Here is a tiny trained network, its code and every weight. The questions are about switching its units off for an input and a class, where a switched-off unit gives its printed mean instead of its output.

import numpy as np


def w(rows, s, z=0):
    codes = np.array(rows[::2]) - 128.0
    scale = np.full(codes.shape[1], s)
    scale[-1] = z or s
    return codes * scale


def f(y):
    return np.maximum(y, 0)


def log_softmax(a):
    a = a - a.max(-1, keepdims=True)
    return a - np.log(np.exp(a).sum(-1, keepdims=True))


def net(x, mask):
    res = np.array(x, float).reshape(1, 7) / 4 @ E
    y = f(res @ A[0][:, :-1].T + A[0][:, -1])
    res = res + np.where(mask, y, B[0][:, -1]) @ B[0][:, :-1]
    return log_softmax(res[-1] @ U[:, :-1].T + U[:, -1])


A, B = {}, {}
E = w([
[75,99,157,126,187,139,226],'x0',
[206,123,46,185,120,131,205],'x1',
[132,130,129,124,127,129,127],'x2',
[99,171,146,113,56,2,168],'x3',
[142,31,50,37,124,61,90],'x4',
[220,214,82,35,230,137,133],'x5',
[121,134,122,129,124,129,124],'x6',
],0.0087)
A[0] = w([
[122,180,144,131,121,1,157,20],'neuron 0',
[171,206,203,133,107,150,108,102],'neuron 1',
[109,193,172,185,175,124,167,6],'neuron 2',
[61,154,139,91,164,124,96,78],'neuron 3',
[168,219,114,68,162,129,142,86],'neuron 4',
[111,80,96,94,137,87,140,2],'neuron 5',
[183,138,103,157,124,125,219,91],'neuron 6',
[104,56,69,52,154,85,115,34],'neuron 7',
[49,97,140,88,181,134,239,172],'neuron 8',
[130,130,118,118,205,114,178,125],'neuron 9',
[192,130,89,150,93,127,150,15],'neuron 10',
[141,121,42,192,126,100,183,25],'neuron 11',
[84,155,172,94,146,106,111,55],'neuron 12',
],0.012,0.0031)
B[0] = w([
[174,64,100,191,205,208,63,234],'neuron 0',
[92,155,30,93,120,154,176,207],'neuron 1',
[146,165,50,184,161,39,171,210],'neuron 2',
[107,82,197,40,162,143,137,183],'neuron 3',
[131,65,187,212,46,109,128,247],'neuron 4',
[129,207,136,159,122,121,185,182],'neuron 5',
[80,130,171,10,157,166,139,225],'neuron 6',
[107,206,75,187,142,130,200,236],'neuron 7',
[193,138,81,90,45,195,81,255],'neuron 8',
[83,121,133,184,102,98,51,205],'neuron 9',
[107,131,146,40,140,168,140,184],'neuron 10',
[129,111,205,90,157,48,80,208],'neuron 11',
[114,107,179,38,152,88,133,180],'neuron 12',
],0.011,0.0098)
U = w([
[90,202,65,133,156,80,195,54],'0',
[136,92,102,147,197,185,60,255],'1',
[95,138,166,34,146,79,107,26],'2',
[148,148,92,97,62,133,54,240],'3',
[115,76,193,189,3,86,143,58],'4',
],0.011,0.0026)

Each question gives the input, the list of numbers given to net, and the class t.
The units are the neurons (one row each of A and B). Each row of codes is followed by its name. A weight is (code - 128) times the scale printed after its matrix; where a second scale follows, it is the last column's (A, B and U).
mask holds one flag per neuron, in row order. A switched-off neuron (its flag False) gives its mean, the last column of its row in B, instead of its output. The means were averaged over made-up inputs and are rounded, as every weight is.
A unit's drop is (log p(t) with every unit on - log p(t) with that unit switched off) / (log p(t) with every unit on - log p(t) with every unit switched off).
The circuit of an input: a set's keep is (log p(t) with only the set's units on - log p(t) with every unit switched off) / (log p(t) with every unit on - log p(t) with every unit switched off). Starting from the 12 units with the biggest drops (on a tie, the unit counted first), units are removed one at a time, each time the one whose removal leaves the highest keep (on an exact tie, the one counted first), for as long as the keep stays at least 0.8.
circuit, biggest first: the units of the circuit, biggest drop first
most important unit: the unit with the biggest drop
k most important neurons: the k neurons with the biggest drops, biggest first
drop when u is switched off: that unit's drop, to one decimal
input [3,0,6,-3,-3,6,-7], class 4: 2 most important neurons -> (neuron 4; neuron 0)
input [5,-6,-7,0,-5,-4,5], class 2: most important unit -> neuron 12
input [0,-1,6,7,-5,-4,7], class 1: 2 most important neurons -> (neuron 0; neuron 7)
input [-2,7,3,-1,-4,4,2], class 2: circuit, biggest first -> (neuron 6; neuron 11)
input [-5,-4,-4,4,-5,6,8], class 4: 2 most important neurons -> (neuron 4; neuron 7)
input [-3,7,-1,5,-3,-3,-2], class 2: circuit, biggest first -> (neuron 11; neuron 6)
input [2,7,-7,-1,6,-3,-2], class 2: 3 most important neurons -> (neuron 11; neuron 2; neuron 6)
input [7,-3,-5,0,1,-6,0], class 3: 2 most important neurons -> (neuron 8; neuron 4)
input [-8,1,1,7,-1,-6,-3], class 3: 2 most important neurons -> (neuron 4; neuron 3)
input [-3,8,2,4,-3,6,-6], class 2: 3 most important neurons -> (neuron 6; neuron 10; neuron 11)
input [4,-6,0,6,-7,-4,5], class 0: 2 most important neurons -> (neuron 2; neuron 1)
input [4,7,5,6,-4,-3,4], class 2: 2 most important neurons -> (neuron 6; neuron 11)
input [-2,2,-6,-4,4,7,-5], class 4: circuit, biggest first -> (neuron 4; neuron 0)
input [0,3,1,-2,-3,7,-5], class 4: circuit, biggest first -> (neuron 4)
input [-3,3,0,8,-6,-1,3], class 1: 3 most important neurons -> (neuron 0; neuron 7; neuron 5)
input [5,-1,4,-4,4,-3,-2], class 3: 3 most important neurons -> (neuron 8; neuron 0; neuron 4)
input [7,3,4,-5,-1,-1,-1], class 3: circuit, biggest first -> (neuron 8; neuron 0)
input [2,-3,-2,1,6,5,-4], class 0: 2 most important neurons -> (neuron 7; neuron 5)
input [-4,6,2,8,7,-8,2], class 1: 2 most important neurons -> (neuron 0; neuron 4)
input [8,4,2,-1,-6,5,-2], class 3: circuit, biggest first -> (neuron 8)
input [4,6,-4,7,-3,-7,-5], class 1: circuit, biggest first -> (neuron 0; neuron 4)
input [-7,3,0,7,3,0,-6], class 1: drop when neuron 0 is switched off -> 0.7
input [6,3,2,-2,-7,8,1], class 4: drop when neuron 9 is switched off -> 0.4
input [-4,1,-7,-4,6,4,2], class 0: drop when neuron 0 is switched off -> 0.1
